Below is a small trained network, with its code and all its weights. Each question gives an input and a class and asks what happens when units are switched off, that is, made to give their printed mean instead of their output.

import numpy as np


def w(rows, s, z=0):
    codes = np.array(rows[::2]) - 128.0
    scale = np.full(codes.shape[1], s)
    scale[-1] = z or s
    return codes * scale


def f(y):
    return y / 2 * (1 + np.tanh(0.7978845608 * (y + 0.044715 * y**3)))


def log_softmax(a):
    a = a - a.max(-1, keepdims=True)
    return a - np.log(np.exp(a).sum(-1, keepdims=True))


def net(x, mask):
    res = np.array(x, float).reshape(1, 4) / 4 @ E
    y = f(res @ A[0][:, :-1].T + A[0][:, -1])
    res = res + np.where(mask, y, B[0][:, -1]) @ B[0][:, :-1]
    return log_softmax(res[-1] @ U[:, :-1].T + U[:, -1])


A, B = {}, {}
E = w([
[114,202,102,113,81,66,91,128,94,62],'x0',
[122,101,134,182,144,107,2,153,191,144],'x1',
[188,40,153,64,38,160,76,110,133,96],'x2',
[196,221,163,147,86,106,133,216,176,172],'x3',
],0.014)
A[0] = w([
[135,61,107,145,151,220,173,116,142,242,212],'N1',
[129,104,154,146,75,139,35,180,175,116,201],'N2',
[90,80,150,106,176,138,125,164,101,112,93],'N3',
[149,107,221,173,180,116,198,148,164,185,242],'N4',
[215,225,115,107,172,131,162,169,136,250,251],'N5',
[152,185,78,71,67,56,234,142,73,70,243],'N6',
[65,192,110,160,178,78,94,138,123,110,200],'N7',
[173,169,138,188,94,187,216,168,118,240,192],'N8',
[194,66,198,65,117,178,162,100,178,104,200],'N9',
[80,135,136,203,166,144,133,129,154,180,170],'N10',
[157,111,151,90,129,158,197,81,84,151,118],'N11',
[183,124,200,58,50,125,30,79,152,108,167],'N12',
[114,176,93,254,175,68,100,121,170,147,176],'N13',
],0.0091,0.0032)
B[0] = w([
[116,73,167,133,112,130,99,148,98,102,211],'N1',
[114,96,107,182,152,141,122,157,120,130,201],'N2',
[120,156,124,112,145,104,126,100,145,101,145],'N3',
[135,80,167,178,133,139,171,173,155,178,204],'N4',
[95,64,183,73,155,124,146,107,169,114,239],'N5',
[206,141,160,136,192,174,89,173,105,69,253],'N6',
[158,146,70,126,190,61,122,182,113,128,193],'N7',
[119,44,245,118,112,149,205,168,168,164,225],'N8',
[114,112,134,119,107,154,80,82,100,136,207],'N9',
[116,118,116,96,129,94,156,176,147,161,184],'N10',
[153,150,165,94,125,104,111,154,122,132,189],'N11',
[168,83,110,175,161,118,114,137,88,134,227],'N12',
[108,126,94,84,158,53,166,97,121,121,211],'N13',
],0.012,0.018)
U = w([
[127,105,75,109,73,159,88,6,66,107,206],'0',
[186,140,90,183,159,174,108,171,86,94,181],'1',
[111,225,107,118,62,146,127,101,152,131,25],'2',
[103,133,87,151,153,56,148,157,103,152,104],'3',
[125,182,103,151,81,147,176,98,138,129,4],'4',
[123,124,179,117,111,172,191,151,191,176,83],'5',
[118,233,43,88,151,52,151,136,145,121,72],'6',
[149,144,175,71,163,132,139,130,118,58,181],'7',
],0.012,0.0039)

Each question gives the input, the list of numbers given to net, and the class t.
The units are the neurons (one row each of A and B). Each row of codes is followed by its name. A weight is (code - 128) times the scale printed after its matrix; where a second scale follows, it is the last column's (A, B and U).
mask holds one flag per neuron, in row order. A switched-off neuron (its flag False) gives its mean, the last column of its row in B, instead of its output. The means were averaged over made-up inputs and are rounded, as every weight is.
A unit's drop is (log p(t) with every unit on - log p(t) with that unit switched off) / (log p(t) with every unit on - log p(t) with every unit switched off).
The circuit of an input: a set's keep is (log p(t) with only the set's units on - log p(t) with every unit switched off) / (log p(t) with every unit on - log p(t) with every unit switched off). Starting from the 12 units with the biggest drops (on a tie, the unit counted first), units are removed one at a time, each time the one whose removal leaves the highest keep (on an exact tie, the one counted first), for as long as the keep stays at least 0.8.
circuit, biggest first: the units of the circuit, biggest drop first
most important unit: the unit with the biggest drop
k most important neurons: the k neurons with the biggest drops, biggest first
drop when u is switched off: that unit's drop, to one decimal
input [4,3,8,-2], class 0: most important unit => N6
input [8,-8,-3,-8], class 1: 2 most important neurons => (N6 N5)
input [-5,7,-1,-7], class 3: 3 most important neurons => (N6 N8 N10)
input [8,5,1,8], class 3: circuit, biggest first => (N13 N2)
input [-3,7,0,-6], class 3: 3 most important neurons => (N6 N9 N10)
input [5,8,2,-7], class 1: 3 most important neurons => (N5 N10 N12)
input [8,-5,1,4], class 1: circuit, biggest first => (N6 N13)
input [7,-5,-5,-8], class 1: circuit, biggest first => (N6 N5)
input [-1,-6,5,-8], class 0: 2 most important neurons => (N9 N8)
input [-2,0,0,-6], class 0: 2 most important neurons => (N6 N8)
input [1,0,-8,7], class 5: 2 most important neurons => (N8 N5)
input [1,8,-7,0], class 6: 2 most important neurons => (N13 N8)
input [4,5,-3,8], class 3: 2 most important neurons => (N13 N7)
input [2,-1,8,2], class 1: most important unit => N12
input [-7,8,8,0], class 1: 2 most important neurons => (N2 N12)
input [3,-4,-6,7], class 5: 2 most important neurons => (N8 N4)
input [6,2,7,-7], class 0: drop when N7 is switched off => 0.0
input [1,-1,-3,4], class 5: drop when N8 is switched off => 0.3
input [0,0,1,3], class 5: drop when N6 is switched off => 0.2
input [-1,8,3,-3], class 1: most important unit => N2
input [6,8,4,1], class 1: drop when N12 is switched off => 0.1
